Here is a tiny trained network, its code and every weight. The questions are about switching its units off for an input and a class, where a switched-off unit gives its printed mean instead of its output.

import numpy as np


def w(rows, s, z=0):
    codes = np.array(rows[::2]) - 128.0
    scale = np.full(codes.shape[1], s)
    scale[-1] = z or s
    return codes * scale


def f(y):
    return y / 2 * (1 + np.tanh(0.7978845608 * (y + 0.044715 * y**3)))


def log_softmax(a):
    a = a - a.max(-1, keepdims=True)
    return a - np.log(np.exp(a).sum(-1, keepdims=True))


def net(x, mask):
    res = np.array(x, float).reshape(1, 4) / 4 @ E
    y = f(res @ A[0][:, :-1].T + A[0][:, -1])
    res = res + np.where(mask, y, B[0][:, -1]) @ B[0][:, :-1]
    return log_softmax(res[-1] @ U[:, :-1].T + U[:, -1])


A, B = {}, {}
E = w([
[148,183,112,153,201],'x0',
[148,150,106,102,113],'x1',
[101,172,247,88,116],'x2',
[77,172,164,167,107],'x3',
],0.012)
A[0] = w([
[90,218,90,124,191,3],'n0',
[151,114,218,115,148,141],'n1',
[11,196,78,183,80,9],'n2',
[62,30,185,192,204,116],'n3',
[168,44,102,179,99,166],'n4',
[48,105,42,177,125,15],'n5',
[79,83,107,116,11,4],'n6',
],0.012,0.0028)
B[0] = w([
[213,132,211,149,156,204],'n0',
[140,191,36,116,63,231],'n1',
[57,119,92,17,191,203],'n2',
[232,46,139,63,92,197],'n3',
[86,164,115,99,132,254],'n4',
[163,198,174,109,14,232],'n5',
[212,181,201,189,248,239],'n6',
],0.013,0.0065)
U = w([
[192,139,182,147,175,38],'0',
[81,119,73,2,176,235],'1',
[141,108,131,70,93,253],'2',
[107,180,98,86,35,5],'3',
[57,43,141,192,96,123],'4',
],0.0092,0.0052)

Each question gives the input, the list of numbers given to net, and the class t.
The units are the neurons (one row each of A and B). Each row of codes is followed by its name. A weight is (code - 128) times the scale printed after its matrix; where a second scale follows, it is the last column's (A, B and U).
mask holds one flag per neuron, in row order. A switched-off neuron (its flag False) gives its mean, the last column of its row in B, instead of its output. The means were averaged over made-up inputs and are rounded, as every weight is.
A unit's drop is (log p(t) with every unit on - log p(t) with that unit switched off) / (log p(t) with every unit on - log p(t) with every unit switched off).
The circuit of an input: a set's keep is (log p(t) with only the set's units on - log p(t) with every unit switched off) / (log p(t) with every unit on - log p(t) with every unit switched off). Starting from all 7 units, units are removed one at a time, each time the one whose removal leaves the highest keep (on an exact tie, the one counted first), for as long as the keep stays at least 0.8.
circuit, biggest first: the units of the circuit, biggest drop first
k most important neurons: the k neurons with the biggest drops, biggest first
drop when u is switched off: that unit's drop, to one decimal
input [-2,-7,-8,-7], class 3: 2 most important neurons	(n5 n4)
input [4,-4,-1,6], class 1: circuit, biggest first	(n2)
input [3,-7,4,-2], class 2: 2 most important neurons	(n3 n6)
input [-4,7,6,8], class 1: 2 most important neurons	(n2 n5)
input [-5,1,-1,-5], class 0: 2 most important neurons	(n6 n2)
input [6,5,1,8], class 1: 2 most important neurons	(n2 n6)
input [0,3,5,0], class 3: circuit, biggest first	(n1 n6)
input [-7,-3,3,8], class 1: 2 most important neurons	(n2 n0)
input [-7,1,7,6], class 0: 2 most important neurons	(n6 n4)
input [4,1,3,6], class 1: 2 most important neurons	(n2 n6)
input [-6,6,0,-6], class 0: 3 most important neurons	(n6 n2 n1)
input [-2,-5,-2,6], class 1: 2 most important neurons	(n2 n0)
input [-5,-4,8,0], class 3: 2 most important neurons	(n1 n0)
input [1,0,8,0], class 3: circuit, biggest first	(n1)
input [-8,-1,8,3], class 0: drop when n1 is switched off	-0.1
input [-1,-3,6,-1], class 3: drop when n1 is switched off	0.8
input [6,-4,-3,8], class 1: drop when n1 is switched off	-0.1
